Each row is followed by its group and then its class within the group.
-188 -457 -24 -5 285 58 -675 -46 -30 -44 138 165 -4 -57 140 -404 -10 -36 74 -36 -50 39 -113 38 -17 58 15 250 6 20 -42 -15 319 280 -73 -32 237 245 -290 -45 -35 -216 -8 5 -8 -19 33 179 82 35 -152 525 -98 22 -93 -334 -67 -44 -60 49 3 11 18 11 -82 -110 39 -96 206 -2 56 -> Fh.N
133 655 458 -391 -265 -160 -381 66 20 -32 -65 24 -2 24 21 312 54 40 152 -147 -57 9 -24 39 74 50 28 121 85 -21 3 89 -401 -250 115 85 -190 -173 146 -1 -56 129 -13 -87 62 -141 241 40 -27 47 107 -830 117 -56 -66 -61 107 -3 -118 -141 147 -15 -123 -102 -250 -102 4 57 -81 -109 -210 -> Qp.K
159 64 -81 126 -269 -104 9 24 -5 -45 -153 -23 -47 -34 0 -158 33 3 -170 -25 19 4 19 25 -21 31 107 350 94 -10 -27 -249 -143 -10 162 -59 -168 251 35 97 30 209 39 -164 -15 -60 28 -4 -112 3 294 -830 -50 24 12 -86 4 -53 -53 -82 -291 -40 -75 64 33 184 -91 63 10 66 79 -> Zq.T
204 118 75 -39 -35 -171 -106 -52 34 39 -157 60 -1 16 103 1 20 7 30 130 -61 24 -32 26 -15 -104 30 225 68 39 -17 -161 -434 -281 -38 32 -154 28 160 9 -16 -58 32 -102 16 -69 -62 -16 49 -7 145 -665 91 -5 -23 23 -43 62 13 -58 -25 -39 -113 -51 62 -26 -108 59 73 47 3 -> FZ.J
-204 -413 96 -5 222 163 -438 31 -20 -119 302 96 -17 -83 -15 -420 16 -61 337 -19 -61 67 -148 -64 29 114 85 29 38 43 -65 99 428 177 26 -255 185 132 -402 -79 -78 -241 6 144 55 -56 -107 23 14 -15 -135 546 1 -41 -30 31 -17 41 -86 82 -22 40 8 -20 -38 28 139 -18 26 -115 157 -> Fh.N
172 97 221 -166 198 -140 -32 184 -99 98 -214 83 5 38 -2 181 -36 -28 -16 -56 -70 13 -32 117 -85 -29 98 83 15 44 -57 -141 -265 -225 -85 138 -38 190 331 34 -22 60 34 -178 -109 -88 -53 -35 95 52 11 -523 139 -9 -21 176 25 30 -60 -19 165 -14 -93 -8 -116 49 2 9 79 -6 -15 -> FZ.J
213 366 -40 -121 -282 -45 -54 -31 130 2 -45 -173 105 44 7 -72 169 55 -45 -202 -105 78 -242 -91 -60 29 83 277 65 -11 120 -104 -168 -103 180 16 -287 31 -260 109 -128 154 22 -143 16 -24 159 185 -6 -11 291 -830 18 -9 -80 -183 91 29 -66 -53 -279 53 -275 -193 -17 111 -62 20 -46 19 24 -> Zq.Y
-57 -228 15 -53 121 53 -344 -50 -42 8 41 38 -29 -62 59 -299 -34 23 77 50 -2 28 -62 -50 84 35 10 51 5 19 78 -23 186 141 -20 -105 56 129 -111 11 -48 -142 -12 -53 23 30 93 6 -19 62 -31 494 -61 41 8 -58 -154 20 -98 35 18 29 8 100 19 -7 55 -11 25 29 25 -> Fh.F
128 32 -147 -63 89 -71 83 -24 20 50 -215 -152 56 -92 -57 -158 -85 -24 21 -88 -109 -5 -58 -33 -39 -33 -12 208 33 3 85 -374 -56 7 93 62 -168 256 63 357 -29 -28 13 -233 16 7 22 52 -20 4 126 -803 -198 15 -27 -145 -9 -59 14 -39 -260 32 -126 -48 30 163 -107 -1 56 22 86 -> Zq.T
-50 -508 -100 263 225 50 -830 55 -127 37 -8 70 -20 -7 101 -547 -3 -26 15 81 -161 -32 -141 -9 -3 9 43 311 172 41 12 -228 223 175 -89 -4 158 406 -175 -29 -125 -86 45 -140 22 47 -2 16 -5 113 12 413 -107 -8 30 -35 -129 -53 -135 -10 88 -57 -44 7 180 -132 60 -168 -19 -29 185 -> Fh.F
79 556 214 -227 10 -231 235 62 -33 -37 -15 121 -63 6 -106 467 58 -29 -28 -170 -36 59 -31 205 56 23 76 -183 26 -30 -111 107 -463 -311 -50 146 -210 -204 409 2 131 120 -51 61 -56 -10 95 66 124 -62 -55 -727 205 -52 -36 152 166 -8 -37 -80 219 -81 -173 -6 -152 28 18 107 30 -2 -170 -> FZ.L
301 -191 -71 91 219 -101 273 -55 78 155 -341 -69 12 18 -13 -50 202 11 -69 -9 10 53 -64 -21 -14 -17 101 370 169 -65 12 -625 -245 -207 129 149 -124 456 327 120 -82 52 114 -293 -26 -115 -112 66 -21 -26 256 -830 73 61 -45 -17 -51 5 29 -99 -63 -26 -202 -16 95 258 -206 78 62 -43 89 -> Zq.T
56 811 20 -319 -74 -128 -434 -109 124 152 -122 -46 74 -20 138 235 -18 142 293 -79 -115 72 -121 37 -17 99 18 350 104 39 1 74 -286 -144 -53 250 -171 -329 91 23 88 -24 -73 -101 39 -41 171 76 65 42 274 -830 -23 -236 -32 11 -14 -31 -258 -120 -97 -56 -147 -90 -58 -211 -30 94 -50 -223 -78 -> Qp.K
-131 80 28 38 21 -107 583 31 24 61 -215 45 -214 57 -176 261 -43 -124 -163 -102 6 -12 4 162 -68 -72 19 -108 -13 29 -89 -179 -313 -327 20 44 -135 88 341 54 101 185 -44 -135 -55 -123 3 -66 47 -172 137 -601 136 -70 -12 165 92 19 69 -72 41 -17 -65 -41 -77 222 -54 6 21 -39 -79 -> FZ.S
-76 -404 87 164 136 101 -336 39 -92 2 35 30 -43 -57 -56 -478 58 -24 -73 10 -70 14 -6 -27 -43 20 22 43 54 -3 7 -96 81 95 -37 -6 19 235 -47 -27 -125 -136 10 15 -31 8 -7 -22 36 5 -172 561 170 -14 -53 -26 -55 40 -127 127 101 20 36 68 -103 7 22 -103 53 -53 217 -> Fh.F
-83 -516 -38 -110 317 -45 -565 20 -85 44 96 222 -134 -34 243 -327 33 -32 147 22 -140 -83 -120 37 -3 31 -4 98 27 31 -18 -42 238 138 -70 5 165 272 -89 -78 -108 -178 54 -80 -15 -3 -59 85 162 95 -124 685 -8 -329 34 -261 -106 44 -45 -3 212 69 52 57 -74 -53 72 -108 53 41 100 -> Fh.U
-117 -454 -27 14 16 161 -453 17 -40 -26 195 62 13 -181 136 -516 -2 97 -6 -56 -118 46 -182 -5 -1 127 -21 188 -22 10 -127 85 348 264 34 -216 61 243 -549 -26 48 -192 176 6 -17 50 -74 136 65 52 58 -91 -44 -27 -22 -117 -128 -25 -189 -66 -108 42 -30 130 -1 51 69 -154 19 31 133 -> Fh.N
191 562 -131 3 -216 -105 191 -12 73 97 -139 122 -38 78 32 306 33 -13 36 96 25 27 -23 55 1 -34 42 319 -2 -40 -11 -84 -143 -272 88 -78 -242 -182 209 106 84 151 -1 -305 -7 -97 83 -70 -213 -9 294 -830 334 -10 106 271 37 17 39 -92 -229 1 -188 -124 140 -236 -102 -56 -85 -31 57 -> Zq.T
-96 -263 68 -100 161 99 -377 122 -83 15 118 3 -49 -62 36 -342 47 -14 61 -164 -87 27 -43 48 27 132 -4 19 -46 -19 13 13 174 193 -57 -49 96 87 -261 50 -191 -104 -59 11 12 135 13 17 212 19 -37 327 -69 -83 -21 -81 -39 80 -66 17 -1 99 3 -80 -107 -41 75 -109 6 10 -5 -> Fh.F
